Here is a tiny trained network, its code and every weight. The questions are about switching its units off for an input and a class, where a switched-off unit gives its printed mean instead of its output.

import numpy as np


def w(rows, s, z=0):
    codes = np.array(rows[::2]) - 128.0
    scale = np.full(codes.shape[1], s)
    scale[-1] = z or s
    return codes * scale


def f(y):
    return np.maximum(y, 0)


def log_softmax(a):
    a = a - a.max(-1, keepdims=True)
    return a - np.log(np.exp(a).sum(-1, keepdims=True))


def net(x, mask):
    res = np.array(x, float).reshape(1, 6) / 4 @ E
    y = f(res @ A[0][:, :-1].T + A[0][:, -1])
    res = res + np.where(mask, y, B[0][:, -1]) @ B[0][:, :-1]
    return log_softmax(res[-1] @ U[:, :-1].T + U[:, -1])


A, B = {}, {}
E = w([
[124,126,122,127,124,128,128,127,131,129],'x0',
[133,23,110,211,202,65,194,191,215,133],'x1',
[190,128,230,47,64,45,165,186,147,167],'x2',
[153,196,29,2,209,68,195,88,165,64],'x3',
[210,179,93,145,162,238,229,202,91,211],'x4',
[42,112,193,108,189,96,204,41,59,227],'x5',
],0.0052)
A[0] = w([
[158,125,186,73,78,71,131,154,138,138,87],'neuron 0',
[88,131,76,160,168,178,85,88,104,100,79],'neuron 1',
[76,111,159,126,161,112,168,83,93,174,5],'neuron 2',
[81,124,64,179,174,179,89,87,112,95,43],'neuron 3',
[121,56,116,178,180,89,170,162,182,133,27],'neuron 4',
[177,132,96,138,79,147,76,177,185,63,32],'neuron 5',
[103,196,144,83,76,161,67,67,60,113,26],'neuron 6',
[122,57,116,182,178,89,163,155,181,120,78],'neuron 7',
[120,58,117,182,175,89,161,159,184,123,64],'neuron 8',
[181,134,94,140,82,150,74,184,187,60,12],'neuron 9',
[71,111,164,129,158,107,166,90,90,168,27],'neuron 10',
[113,188,136,87,78,174,83,81,59,121,34],'neuron 11',
[122,142,76,165,168,199,128,117,105,134,122],'neuron 12',
[83,117,146,116,166,101,168,95,105,168,55],'neuron 13',
[93,125,73,159,176,169,100,95,119,101,72],'neuron 14',
[191,148,158,93,109,131,178,179,122,175,133],'neuron 15',
[86,127,70,176,168,185,87,90,118,88,53],'neuron 16',
[181,136,180,75,77,78,143,164,140,154,118],'neuron 17',
[171,128,201,68,65,49,134,174,151,150,5],'neuron 18',
[75,114,162,126,164,112,167,85,89,185,13],'neuron 19',
[115,49,116,184,177,85,162,160,192,119,53],'neuron 20',
[133,185,57,29,209,55,188,85,158,85,67],'neuron 21',
[177,131,96,139,87,155,89,182,173,72,45],'neuron 22',
[23,61,176,104,96,2,14,53,172,29,78],'neuron 23',
[92,61,206,214,61,164,78,152,87,190,33],'neuron 24',
],0.0062,0.0023)
B[0] = w([
[89,99,101,160,81,98,177,125,140,111,189],'neuron 0',
[103,112,112,139,85,102,163,124,141,123,181],'neuron 1',
[196,89,63,124,161,82,75,78,74,177,176],'neuron 2',
[87,94,106,155,60,84,179,107,142,113,184],'neuron 3',
[111,186,127,63,76,133,73,158,166,187,195],'neuron 4',
[176,102,79,131,169,77,87,79,71,174,195],'neuron 5',
[112,186,120,63,71,128,80,161,170,191,194],'neuron 6',
[111,179,127,75,89,132,92,152,158,174,199],'neuron 7',
[112,175,130,74,86,132,88,150,159,174,196],'neuron 8',
[183,99,70,128,173,75,81,73,65,181,197],'neuron 9',
[178,94,84,127,149,96,89,90,88,161,179],'neuron 10',
[101,184,119,70,73,129,89,164,169,186,189],'neuron 11',
[96,113,108,156,104,120,183,153,124,116,193],'neuron 12',
[175,98,90,124,156,107,91,99,94,153,177],'neuron 13',
[96,103,114,150,79,101,169,122,142,117,176],'neuron 14',
[103,114,100,165,121,138,187,166,114,117,215],'neuron 15',
[90,97,105,156,66,83,178,109,140,118,184],'neuron 16',
[93,100,103,159,94,107,177,132,128,111,203],'neuron 17',
[78,86,101,164,58,84,185,105,143,104,197],'neuron 18',
[177,94,81,126,154,97,93,95,88,163,182],'neuron 19',
[109,181,129,73,79,129,85,155,163,178,200],'neuron 20',
[215,47,202,139,116,215,78,74,205,53,246],'neuron 21',
[175,105,77,130,175,81,94,85,71,173,193],'neuron 22',
[137,136,74,157,210,230,204,254,72,139,253],'neuron 23',
[210,56,197,130,117,204,84,73,204,52,231],'neuron 24',
],0.0072,0.0057)
U = w([
[186,102,81,127,201,6,46,52,17,180,85],'0',
[71,254,138,20,56,124,49,172,198,194,85],'1',
[197,54,199,144,128,245,84,61,229,14,95],'2',
[24,94,106,201,49,17,234,115,136,85,89],'3',
[117,144,136,135,153,139,126,144,108,116,254],'4',
[131,155,97,158,227,252,213,251,53,143,142],'5',
[51,224,230,162,239,80,119,117,113,61,117],'6',
],0.0071,0.0094)

Each question gives the input, the list of numbers given to net, and the class t.
The units are the neurons (one row each of A and B). Each row of codes is followed by its name. A weight is (code - 128) times the scale printed after its matrix; where a second scale follows, it is the last column's (A, B and U).
mask holds one flag per neuron, in row order. A switched-off neuron (its flag False) gives its mean, the last column of its row in B, instead of its output. The means were averaged over made-up inputs and are rounded, as every weight is.
A unit's drop is (log p(t) with every unit on - log p(t) with that unit switched off) / (log p(t) with every unit on - log p(t) with every unit switched off).
The circuit of an input: a set's keep is (log p(t) with only the set's units on - log p(t) with every unit switched off) / (log p(t) with every unit on - log p(t) with every unit switched off). Starting from the 12 units with the biggest drops (on a tie, the unit counted first), units are removed one at a time, each time the one whose removal leaves the highest keep (on an exact tie, the one counted first), for as long as the keep stays at least 0.8.
circuit, biggest first: the units of the circuit, biggest drop first
unit that matters most: the unit with the biggest drop
k most important neurons: the k neurons with the biggest drops, biggest first
drop when u is switched off: that unit's drop, to one decimal
input [-4,-6,8,-8,-2,5], class 2: unit that matters most : neuron 24
input [-5,-2,-3,6,5,-1], class 2: 2 most important neurons : neuron 21; neuron 23
input [-1,7,-8,-6,4,-3], class 3: circuit, biggest first : neuron 3; neuron 16
input [6,1,8,-2,-7,-8], class 0: 2 most important neurons : neuron 9; neuron 5
input [-3,-2,8,3,-7,5], class 3: 2 most important neurons : neuron 18; neuron 0
input [4,-8,-8,-3,-6,4], class 1: 2 most important neurons : neuron 6; neuron 11
input [-4,-5,8,-7,-1,0], class 3: 2 most important neurons : neuron 18; neuron 21
input [-8,-7,-8,3,-7,0], class 3: 2 most important neurons : neuron 3; neuron 16
input [-4,0,6,5,1,-2], class 3: circuit, biggest first : neuron 18; neuron 17
input [-2,8,8,2,2,-6], class 1: 2 most important neurons : neuron 4; neuron 20
input [7,-4,6,-3,-1,7], class 0: 3 most important neurons : neuron 2; neuron 19; neuron 10
input [2,2,-1,-8,2,-8], class 0: circuit, biggest first : neuron 9; neuron 5
input [6,-2,6,2,4,-5], class 3: circuit, biggest first : neuron 18; neuron 17; neuron 0
input [-4,-1,7,2,-3,-7], class 0: unit that matters most : neuron 9
input [-3,1,2,-4,1,0], class 2: circuit, biggest first : neuron 24; neuron 23
input [-5,-3,-3,-3,-3,-7], class 0: 3 most important neurons : neuron 9; neuron 5; neuron 22
input [2,3,-6,5,1,-1], class 3: 3 most important neurons : neuron 24; neuron 3; neuron 16
input [-2,1,-1,-6,-7,-3], class 5: 2 most important neurons : neuron 23; neuron 21
input [3,2,3,5,1,2], class 2: 2 most important neurons : neuron 21; neuron 23
input [6,-1,-6,-6,4,5], class 2: circuit, biggest first : neuron 24
input [5,-3,7,-7,-6,3], class 2: drop when neuron 24 is switched off : 2.9
input [4,-3,5,-8,-1,-4], class 2: drop when neuron 24 is switched off : 2.2
input [3,4,-1,5,0,-1], class 2: drop when neuron 23 is switched off : 0.1
